Below are the code and all the weights of a small trained network. Each question names an input and a target symbol and asks about switching units off, where a switched-off unit gives its printed mean instead of its output.

import numpy as np


def w(rows, s, z=0):
    codes = np.array(rows[::2]) - 128.0
    scale = np.full(codes.shape[1], s)
    scale[-1] = z or s
    return codes * scale


def f(y):
    return np.maximum(y, 0)


def softmax(a):
    e = np.exp(a - a.max(-1, keepdims=True))
    return e / e.sum(-1, keepdims=True)


def log_softmax(a):
    a = a - a.max(-1, keepdims=True)
    return a - np.log(np.exp(a).sum(-1, keepdims=True))


def net(x, mask):
    ids = ['αζηθλμπω'.index(c) for c in x.split()]
    T = len(ids)
    res = E[ids] + P[:T]
    r = res
    for j in range(2):
        rows = slice(4 * j, 4 * j + 4)
        q, k, v = (r @ M[0][rows].T for M in (Q, K, V))
        z = softmax(np.where(np.tri(T) > 0, q @ k.T / 4**0.5, -1e9)) @ v
        o = O[0][rows]
        res = res + np.where(mask[j], z, o[:, -1]) @ o[:, :-1]
    y = f(res @ A[0][:, :-1].T + A[0][:, -1])
    res = res + np.where(mask[2:10], y, B[0][:, -1]) @ B[0][:, :-1]
    return log_softmax(res[-1] @ U[:, :-1].T + U[:, -1])


Q, K, V, O, A, B = {}, {}, {}, {}, {}, {}
E = w([
[108,247,121],'α',
[133,133,111],'ζ',
[116,63,98],'η',
[88,146,113],'θ',
[16,145,158],'λ',
[148,151,119],'μ',
[148,172,108],'π',
[177,149,150],'ω',
],0.015)
P = w([
[142,107,8],'0',
[98,222,214],'1',
[100,100,164],'2',
[201,89,77],'3',
[84,221,204],'4',
[81,84,153],'5',
[224,118,97],'6',
[54,159,173],'7',
],0.016)
Q[0] = w([
[6,141,122],'h1',
[181,224,131],'h1',
[150,63,87],'h1',
[125,194,226],'h1',
[64,213,118],'h2',
[17,127,196],'h2',
[212,121,126],'h2',
[163,79,133],'h2',
],0.015)
K[0] = w([
[164,111,86],'h1',
[192,133,28],'h1',
[177,131,173],'h1',
[81,159,139],'h1',
[95,135,49],'h2',
[92,122,59],'h2',
[66,10,183],'h2',
[25,129,201],'h2',
],0.011)
V[0] = w([
[71,145,106],'h1',
[44,174,198],'h1',
[159,182,26],'h1',
[233,194,92],'h1',
[185,146,149],'h2',
[78,187,140],'h2',
[117,65,57],'h2',
[7,191,14],'h2',
],0.012)
O[0] = w([
[198,170,67,152],'h1',
[162,214,97,95],'h1',
[144,86,103,206],'h1',
[37,1,102,155],'h1',
[118,48,171,106],'h2',
[191,209,62,131],'h2',
[28,163,114,182],'h2',
[104,185,28,249],'h2',
],0.0069,0.014)
A[0] = w([
[163,81,62,198],'n1',
[154,46,128,188],'n2',
[112,172,187,196],'n3',
[107,115,123,110],'n4',
[81,247,135,59],'n5',
[167,104,117,87],'n6',
[107,151,141,125],'n7',
[191,140,84,255],'n8',
],0.015,0.0054)
B[0] = w([
[170,254,167,206],'n1',
[100,218,117,161],'n2',
[156,82,232,157],'n3',
[155,74,142,153],'n4',
[203,77,115,249],'n5',
[142,200,35,145],'n6',
[157,64,71,157],'n7',
[3,115,218,208],'n8',
],0.0081,0.019)
U = w([
[89,205,62,147],'α',
[65,172,156,255],'ζ',
[96,113,159,214],'η',
[140,130,46,111],'θ',
[193,155,117,39],'λ',
[61,135,113,126],'μ',
[52,129,78,43],'π',
[60,124,251,47],'ω',
],0.012,0.0047)

Each question gives the input, a string of symbols that net reads in full, and the target symbol t.
The units are the heads (4 rows each of Q, K, V and O) and the neurons (one row each of A and B). Each row of codes is followed by its name. A weight is (code - 128) times the scale printed after its matrix; where a second scale follows, it is the last column's (O, A, B and U).
mask holds one flag per unit, heads first, then neurons. A switched-off unit (its flag False) gives its mean, the last column of its rows in O or B, instead of its output. The means were averaged over made-up inputs and are rounded, as every weight is.
A unit's drop is (log p(t) with every unit on - log p(t) with that unit switched off) / (log p(t) with every unit on - log p(t) with every unit switched off).
The circuit of an input: a set's keep is (log p(t) with only the set's units on - log p(t) with every unit switched off) / (log p(t) with every unit on - log p(t) with every unit switched off). Starting from all 10 units, units are removed one at a time, each time the one whose removal leaves the highest keep (on an exact tie, the one counted first), for as long as the keep stays at least 0.8.
units of the circuit, in order: the units of the circuit, biggest drop first
most important unit: the unit with the biggest drop
top k neurons: the k neurons with the biggest drops, biggest first
drop when u is switched off: that unit's drop, to one decimal
input θ η π ω π, target θ: units of the circuit, in order => n5, h2, n1
input θ ω η θ η ω, target ω: top 3 neurons => n3, n5, n6
input θ ζ θ ζ, target ζ: units of the circuit, in order => n8, n5
input α μ μ θ η, target α: units of the circuit, in order => h2
input θ θ θ μ α λ η, target α: top 3 neurons => n6, n3, n1
input α λ θ, target θ: units of the circuit, in order => n5, h1, n1
input π θ θ α π, target π: units of the circuit, in order => h1, n1, h2
input π α λ ω, target α: top 3 neurons => n6, n3, n1
input λ η θ π θ μ ω ω, target λ: units of the circuit, in order => n5, h1
input α ζ μ θ θ η α, target ζ: top 3 neurons => n5, n8, n7
input θ α μ ω π η π η, target θ: top 3 neurons => n8, n5, n1
input η ω η ω λ, target η: top 3 neurons => n8, n5, n7
input η ω α μ θ α, target π: top 3 neurons => n1, n8, n7
input α ω θ θ θ η, target ζ: top 3 neurons => n8, n5, n7
input α μ π ζ, target α: most important unit => n6
input ω ζ η ω, target ζ: units of the circuit, in order => n5, n8
input ζ ζ θ α ζ λ, target λ: top 3 neurons => n5, n3, n8
input π ζ α η λ, target π: top 2 neurons => n8, n1
input θ θ η π π ζ π, target ζ: top 2 neurons => n5, n7
input λ α η, target ζ: most important unit => n8
input η ω π π π, target η: top 2 neurons => n8, n3
input λ λ μ α π, target λ: top 2 neurons => n5, n3
input η θ ω ζ ζ, target η: top 2 neurons => n8, n3
input η ω θ α π λ ω, target ζ: units of the circuit, in order => n8, n5
input ω λ μ μ, target ζ: drop when n8 is switched off => 2.7
input η ω ω λ λ α θ α, target η: drop when n3 is switched off => 0.3
input ζ λ π μ, target α: drop when n1 is switched off => 0.3
input θ ω θ μ μ θ π θ, target θ: drop when n8 is switched off => 0.3
